Below is a small trained network, with its code and all its weights. Each question gives an input and a class and asks what happens when units are switched off, that is, made to give their printed mean instead of their output.

import numpy as np


def w(rows, s, z=0):
    codes = np.array(rows[::2]) - 128.0
    scale = np.full(codes.shape[1], s)
    scale[-1] = z or s
    return codes * scale


def f(y):
    return y / 2 * (1 + np.tanh(0.7978845608 * (y + 0.044715 * y**3)))


def log_softmax(a):
    a = a - a.max(-1, keepdims=True)
    return a - np.log(np.exp(a).sum(-1, keepdims=True))


def net(x, mask):
    res = np.array(x, float).reshape(1, 5) / 4 @ E
    y = f(res @ A[0][:, :-1].T + A[0][:, -1])
    res = res + np.where(mask, y, B[0][:, -1]) @ B[0][:, :-1]
    return log_softmax(res[-1] @ U[:, :-1].T + U[:, -1])


A, B = {}, {}
E = w([
[123,194,220,185],'x0',
[203,3,130,172],'x1',
[117,142,154,148],'x2',
[221,248,20,236],'x3',
[116,151,169,163],'x4',
],0.0047)
A[0] = w([
[206,150,82,246,85],'neuron 0',
[212,188,40,219,67],'neuron 1',
[133,139,94,181,35],'neuron 2',
[183,43,145,185,77],'neuron 3',
[193,179,65,167,64],'neuron 4',
[92,71,180,96,42],'neuron 5',
[170,190,3,249,76],'neuron 6',
[204,182,75,138,43],'neuron 7',
[131,141,122,202,66],'neuron 8',
[121,134,148,198,61],'neuron 9',
[103,42,133,192,110],'neuron 10',
[69,93,180,18,45],'neuron 11',
[73,76,82,87,50],'neuron 12',
[161,109,157,199,201],'neuron 13',
[95,194,106,43,188],'neuron 14',
[206,35,146,219,171],'neuron 15',
[88,193,133,117,215],'neuron 16',
[192,139,149,134,58],'neuron 17',
[214,14,159,232,160],'neuron 18',
[65,50,178,107,43],'neuron 19',
[140,133,80,163,35],'neuron 20',
[195,144,92,181,3],'neuron 21',
[107,151,139,159,225],'neuron 22',
[87,199,146,113,209],'neuron 23',
[78,171,132,149,237],'neuron 24',
],0.0069,0.0033)
B[0] = w([
[72,175,246,44,203],'neuron 0',
[28,64,221,90,230],'neuron 1',
[133,58,234,140,109],'neuron 2',
[155,240,64,32,162],'neuron 3',
[42,10,234,73,172],'neuron 4',
[82,81,219,65,170],'neuron 5',
[18,38,220,56,253],'neuron 6',
[87,99,242,94,151],'neuron 7',
[100,65,216,115,118],'neuron 8',
[58,60,161,10,109],'neuron 9',
[124,142,105,91,163],'neuron 10',
[114,60,212,78,220],'neuron 11',
[147,86,145,198,147],'neuron 12',
[148,176,82,125,183],'neuron 13',
[230,123,79,175,197],'neuron 14',
[254,222,46,30,228],'neuron 15',
[222,147,53,82,197],'neuron 16',
[76,131,128,53,105],'neuron 17',
[139,241,21,50,246],'neuron 18',
[43,50,189,32,196],'neuron 19',
[121,67,218,185,110],'neuron 20',
[131,115,187,38,128],'neuron 21',
[150,179,47,108,186],'neuron 22',
[210,159,51,139,198],'neuron 23',
[224,151,76,138,202],'neuron 24',
],0.0045,0.0033)
U = w([
[182,192,101,130,234],'0',
[44,80,253,146,4],'1',
[161,143,109,205,200],'2',
],0.0062,0.0025)

Each question gives the input, the list of numbers given to net, and the class t.
The units are the neurons (one row each of A and B). Each row of codes is followed by its name. A weight is (code - 128) times the scale printed after its matrix; where a second scale follows, it is the last column's (A, B and U).
mask holds one flag per neuron, in row order. A switched-off neuron (its flag False) gives its mean, the last column of its row in B, instead of its output. The means were averaged over made-up inputs and are rounded, as every weight is.
A unit's drop is (log p(t) with every unit on - log p(t) with that unit switched off) / (log p(t) with every unit on - log p(t) with every unit switched off).
The circuit of an input: a set's keep is (log p(t) with only the set's units on - log p(t) with every unit switched off) / (log p(t) with every unit on - log p(t) with every unit switched off). Starting from the 12 units with the biggest drops (on a tie, the unit counted first), units are removed one at a time, each time the one whose removal leaves the highest keep (on an exact tie, the one counted first), for as long as the keep stays at least 0.8.
circuit, biggest first: the units of the circuit, biggest drop first
unit that matters most: the unit with the biggest drop
top k neurons: the k neurons with the biggest drops, biggest first
drop when u is switched off: that unit's drop, to one decimal
input [8,-8,6,-8,8], class 0: top 3 neurons -> [neuron 23; neuron 16; neuron 24]
input [-3,5,-1,6,-5], class 1: circuit, biggest first -> [neuron 6; neuron 1; neuron 4]
input [-5,2,0,5,-7], class 1: top 3 neurons -> [neuron 6; neuron 1; neuron 4]
input [-6,-4,1,6,7], class 1: unit that matters most -> neuron 6
input [5,8,-8,-8,4], class 0: circuit, biggest first -> [neuron 18; neuron 15]
input [4,-5,-7,7,-8], class 1: circuit, biggest first -> [neuron 6; neuron 1; neuron 4]
input [2,3,-4,5,-3], class 1: top 2 neurons -> [neuron 6; neuron 1]
input [-4,-6,1,7,-6], class 1: drop when neuron 1 is switched off -> 0.2
input [-3,0,0,4,-3], class 1: drop when neuron 0 is switched off -> 0.1
input [7,3,-3,7,-6], class 1: drop when neuron 18 is switched off -> 0.0
